Below is a small trained network, with its code and all its weights. Each question gives an input and a class and asks what happens when units are switched off, that is, made to give their printed mean instead of their output.

import numpy as np


def w(rows, s, z=0):
    codes = np.array(rows[::2]) - 128.0
    scale = np.full(codes.shape[1], s)
    scale[-1] = z or s
    return codes * scale


def f(y):
    return np.maximum(y, 0)


def log_softmax(a):
    a = a - a.max(-1, keepdims=True)
    return a - np.log(np.exp(a).sum(-1, keepdims=True))


def net(x, mask):
    res = np.array(x, float).reshape(1, 7) / 4 @ E
    y = f(res @ A[0][:, :-1].T + A[0][:, -1])
    res = res + np.where(mask, y, B[0][:, -1]) @ B[0][:, :-1]
    return log_softmax(res[-1] @ U[:, :-1].T + U[:, -1])


A, B = {}, {}
E = w([
[223,114,190],'x0',
[127,128,127],'x1',
[181,103,55],'x2',
[116,5,136],'x3',
[128,127,127],'x4',
[129,127,128],'x5',
[129,128,128],'x6',
],0.014)
A[0] = w([
[140,126,201,134],'neuron 1',
[129,214,163,199],'neuron 2',
[168,54,48,50],'neuron 3',
[75,59,142,163],'neuron 4',
[130,141,225,100],'neuron 5',
[85,119,121,195],'neuron 6',
[171,139,129,24],'neuron 7',
[103,102,197,161],'neuron 8',
[124,211,157,184],'neuron 9',
[154,107,189,172],'neuron 10',
[143,55,158,71],'neuron 11',
[200,164,171,167],'neuron 12',
[66,149,170,92],'neuron 13',
[165,193,148,179],'neuron 14',
[175,140,130,28],'neuron 15',
[121,119,53,135],'neuron 16',
[103,108,148,86],'neuron 17',
[126,132,118,154],'neuron 18',
[77,117,120,220],'neuron 19',
[138,105,41,172],'neuron 20',
[131,80,185,139],'neuron 21',
[223,131,184,183],'neuron 22',
[176,72,29,113],'neuron 23',
[107,177,107,186],'neuron 24',
[122,140,215,110],'neuron 25',
[74,140,166,134],'neuron 26',
[155,116,175,143],'neuron 27',
[194,100,72,150],'neuron 28',
[115,252,154,219],'neuron 29',
[83,71,142,153],'neuron 30',
[100,64,104,39],'neuron 31',
[80,157,73,200],'neuron 32',
[102,141,67,100],'neuron 33',
[151,50,152,42],'neuron 34',
[100,130,92,204],'neuron 35',
[185,104,223,184],'neuron 36',
[87,117,122,202],'neuron 37',
[184,103,80,152],'neuron 38',
[82,115,124,220],'neuron 39',
[205,133,147,108],'neuron 40',
[112,126,122,80],'neuron 41',
[189,112,94,133],'neuron 42',
[104,224,103,196],'neuron 43',
[51,113,109,253],'neuron 44',
[144,110,45,147],'neuron 45',
[99,79,115,84],'neuron 46',
[91,128,94,200],'neuron 47',
[178,138,141,69],'neuron 48',
],0.013,0.0055)
B[0] = w([
[201,80,64,171],'neuron 1',
[140,177,238,216],'neuron 2',
[170,180,234,192],'neuron 3',
[61,133,102,194],'neuron 4',
[220,98,69,179],'neuron 5',
[53,149,135,172],'neuron 6',
[68,119,169,141],'neuron 7',
[122,113,85,176],'neuron 8',
[149,190,217,210],'neuron 9',
[192,63,60,180],'neuron 10',
[196,150,72,179],'neuron 11',
[114,24,178,196],'neuron 12',
[50,139,158,171],'neuron 13',
[101,46,208,196],'neuron 14',
[54,109,161,144],'neuron 15',
[141,172,124,176],'neuron 16',
[105,111,76,143],'neuron 17',
[124,152,134,141],'neuron 18',
[54,164,122,183],'neuron 19',
[210,196,113,192],'neuron 20',
[154,81,59,178],'neuron 21',
[133,2,165,212],'neuron 22',
[176,203,210,204],'neuron 23',
[175,200,107,187],'neuron 24',
[186,100,68,175],'neuron 25',
[66,150,138,170],'neuron 26',
[180,87,102,166],'neuron 27',
[73,124,220,189],'neuron 28',
[162,145,168,252],'neuron 29',
[64,126,100,182],'neuron 30',
[52,152,200,167],'neuron 31',
[150,184,112,201],'neuron 32',
[175,177,111,169],'neuron 33',
[245,149,76,178],'neuron 34',
[132,207,119,177],'neuron 35',
[208,34,96,211],'neuron 36',
[86,147,112,172],'neuron 37',
[83,136,195,181],'neuron 38',
[43,158,95,179],'neuron 39',
[93,47,171,176],'neuron 40',
[144,113,128,133],'neuron 41',
[76,85,188,173],'neuron 42',
[217,173,114,228],'neuron 43',
[49,186,112,209],'neuron 44',
[233,193,106,184],'neuron 45',
[37,132,153,163],'neuron 46',
[127,212,103,179],'neuron 47',
[71,77,172,153],'neuron 48',
],0.0075,0.015)
U = w([
[97,160,133,254],'0',
[185,78,131,215],'1',
[49,99,37,94],'2',
[169,66,11,32],'3',
[217,162,54,64],'4',
[85,72,190,22],'5',
],0.012,0.0033)

Each question gives the input, the list of numbers given to net, and the class t.
The units are the neurons (one row each of A and B). Each row of codes is followed by its name. A weight is (code - 128) times the scale printed after its matrix; where a second scale follows, it is the last column's (A, B and U).
mask holds one flag per neuron, in row order. A switched-off neuron (its flag False) gives its mean, the last column of its row in B, instead of its output. The means were averaged over made-up inputs and are rounded, as every weight is.
A unit's drop is (log p(t) with every unit on - log p(t) with that unit switched off) / (log p(t) with every unit on - log p(t) with every unit switched off).
unit that matters most: the unit with the biggest drop
top k neurons: the k neurons with the biggest drops, biggest first
drop of u: that unit's drop, to one decimal
input [4,8,-8,0,2,-3,-1], class 1: top 2 neurons -> (neuron 2; neuron 9)
input [-6,-7,0,3,2,-2,-5], class 2: top 2 neurons -> (neuron 2; neuron 9)
input [1,6,-1,-6,0,-7,-6], class 1: unit that matters most -> neuron 43
input [0,-5,4,1,3,-7,2], class 0: top 2 neurons -> (neuron 36; neuron 43)
input [-4,-2,1,6,8,-4,0], class 0: top 2 neurons -> (neuron 3; neuron 23)
input [-4,5,0,3,0,-6,4], class 2: top 2 neurons -> (neuron 2; neuron 9)
input [-7,-6,0,1,-7,5,6], class 2: top 3 neurons -> (neuron 2; neuron 9; neuron 3)
input [-8,8,3,0,-6,3,-2], class 4: top 4 neurons -> (neuron 45; neuron 20; neuron 33; neuron 28)
input [-7,3,1,-8,3,7,-8], class 4: top 2 neurons -> (neuron 43; neuron 24)
input [6,2,1,-1,-1,7,3], class 5: top 3 neurons -> (neuron 43; neuron 40; neuron 45)
input [7,7,5,0,-7,-2,1], class 5: drop of neuron 38 -> 0.1
input [0,2,8,5,0,-7,1], class 0: drop of neuron 38 -> 0.2
input [4,-4,-8,-4,3,-5,8], class 1: drop of neuron 16 -> 0.0
input [-2,3,7,3,8,6,5], class 0: unit that matters most -> neuron 28
